Here is a tiny trained network, its code and every weight. The questions are about switching its units off for an input and a class, where a switched-off unit gives its printed mean instead of its output.

import numpy as np


def w(rows, s, z=0):
    codes = np.array(rows[::2]) - 128.0
    scale = np.full(codes.shape[1], s)
    scale[-1] = z or s
    return codes * scale


def norm(h):
    return h / np.sqrt((h * h).mean(-1, keepdims=True) + 1e-5)


def f(y):
    return y / 2 * (1 + np.tanh(0.7978845608 * (y + 0.044715 * y**3)))


def log_softmax(a):
    a = a - a.max(-1, keepdims=True)
    return a - np.log(np.exp(a).sum(-1, keepdims=True))


def net(x, mask):
    res = np.array(x, float).reshape(1, 8) / 4 @ E
    u = 0
    for l in range(3):
        y = f(norm(res) @ A[l][:, :-1].T + A[l][:, -1])
        res = res + np.where(mask[u : u + 3], y, B[l][:, -1]) @ B[l][:, :-1]
        u += 3
    return log_softmax(norm(res)[-1] @ U[:, :-1].T + U[:, -1])


A, B = {}, {}
E = w([
[128,132,126,128],'x0',
[151,92,15,217],'x1',
[41,177,62,115],'x2',
[130,126,129,130],'x3',
[130,134,128,134],'x4',
[130,129,129,121],'x5',
[169,181,84,5],'x6',
[127,135,130,129],'x7',
],0.0028)
A[0] = w([
[2,170,170,113,87],'0.n1',
[90,189,65,127,69],'0.n2',
[150,116,148,122,250],'0.n3',
],0.0085,0.0016)
B[0] = w([
[136,124,68,255,252],'0.n1',
[108,42,134,102,213],'0.n2',
[100,152,162,114,168],'0.n3',
],0.0079,0.003)
A[1] = w([
[116,80,114,243,254],'1.n1',
[253,135,95,56,105],'1.n2',
[82,108,211,142,57],'1.n3',
],0.006,0.0014)
B[1] = w([
[140,218,157,43,255],'1.n1',
[134,144,100,255,158],'1.n2',
[64,51,142,150,127],'1.n3',
],0.0055,0.0051)
A[2] = w([
[207,234,215,100,56],'2.n1',
[217,155,238,113,6],'2.n2',
[1,249,26,60,66],'2.n3',
],0.0046,0.0012)
B[2] = w([
[122,25,48,84,196],'2.n1',
[77,135,49,54,159],'2.n2',
[116,96,253,114,253],'2.n3',
],0.0054,0.0038)
U = w([
[65,131,253,97,50],'0',
[142,87,40,29,90],'1',
[168,166,100,254,247],'2',
],0.0099,0.0014)

Each question gives the input, the list of numbers given to net, and the class t.
The units are the neurons (one row each of A and B). Each row of codes is followed by its name. A weight is (code - 128) times the scale printed after its matrix; where a second scale follows, it is the last column's (A, B and U).
mask holds one flag per neuron, layer by layer. A switched-off neuron (its flag False) gives its mean, the last column of its row in B, instead of its output. The means were averaged over made-up inputs and are rounded, as every weight is.
A unit's drop is (log p(t) with every unit on - log p(t) with that unit switched off) / (log p(t) with every unit on - log p(t) with every unit switched off).
The circuit of an input: a set's keep is (log p(t) with only the set's units on - log p(t) with every unit switched off) / (log p(t) with every unit on - log p(t) with every unit switched off). Starting from all 9 units, units are removed one at a time, each time the one whose removal leaves the highest keep (on an exact tie, the one counted first), for as long as the keep stays at least 0.8.
units of the circuit, in order: the units of the circuit, biggest drop first
k most important neurons: the k neurons with the biggest drops, biggest first
k most important neurons of layer l: the k neurons of layer l with the biggest drops, biggest first
drop when u is switched off: that unit's drop, to one decimal
input [-6,1,-1,3,3,-4,6,5], class 2: units of the circuit, in order -> [1.n2]
input [4,8,3,6,5,-7,-4,-2], class 0: units of the circuit, in order -> [0.n1, 1.n1, 2.n3]
input [1,3,8,-5,-8,2,-7,2], class 0: units of the circuit, in order -> [1.n1, 2.n3]
input [5,8,-1,-5,1,-8,-2,-7], class 1: 2 most important neurons -> [0.n1, 1.n1]
input [0,2,7,7,-2,8,-6,5], class 0: units of the circuit, in order -> [1.n1, 2.n3]
input [6,2,4,3,0,7,-8,1], class 0: 3 most important neurons -> [1.n1, 1.n2, 2.n3]
input [-2,0,-7,-1,1,2,1,4], class 1: 3 most important neurons -> [0.n3, 2.n2, 2.n3]
input [2,0,4,-4,-2,-1,3,7], class 0: 2 most important neurons of layer 2 -> [2.n3, 2.n1]
input [-5,8,-4,5,-5,-7,0,-8], class 1: 2 most important neurons -> [1.n1, 0.n1]
input [-6,-3,5,-3,-8,8,5,-7], class 0: 2 most important neurons of layer 2 -> [2.n3, 2.n1]
input [-7,-8,1,0,-3,-7,-8,-6], class 2: 3 most important neurons -> [0.n1, 2.n3, 0.n2]
input [1,8,3,8,-4,-8,-4,-4], class 0: 2 most important neurons -> [0.n1, 1.n1]
input [-7,2,0,4,2,4,-5,-7], class 1: 4 most important neurons -> [1.n1, 2.n1, 0.n2, 2.n2]
input [-1,-2,6,6,8,1,0,6], class 2: units of the circuit, in order -> [0.n1]
input [6,3,-2,2,5,6,7,-7], class 2: 2 most important neurons -> [1.n2, 1.n1]
input [2,2,-6,-1,-6,8,-4,-6], class 1: 3 most important neurons -> [0.n2, 2.n3, 2.n2]
input [-8,6,-4,8,-2,6,0,6], class 1: 3 most important neurons -> [1.n1, 2.n1, 0.n1]
input [0,-3,2,8,-1,-2,-8,-6], class 2: 2 most important neurons -> [0.n1, 2.n3]
input [5,4,-8,-6,-7,-8,-8,-8], class 1: 2 most important neurons of layer 1 -> [1.n1, 1.n2]
input [-7,-7,3,7,-2,-2,-5,-6], class 2: units of the circuit, in order -> [0.n1]
input [7,3,-4,1,-7,-3,4,6], class 2: drop when 1.n2 is switched off -> 0.9
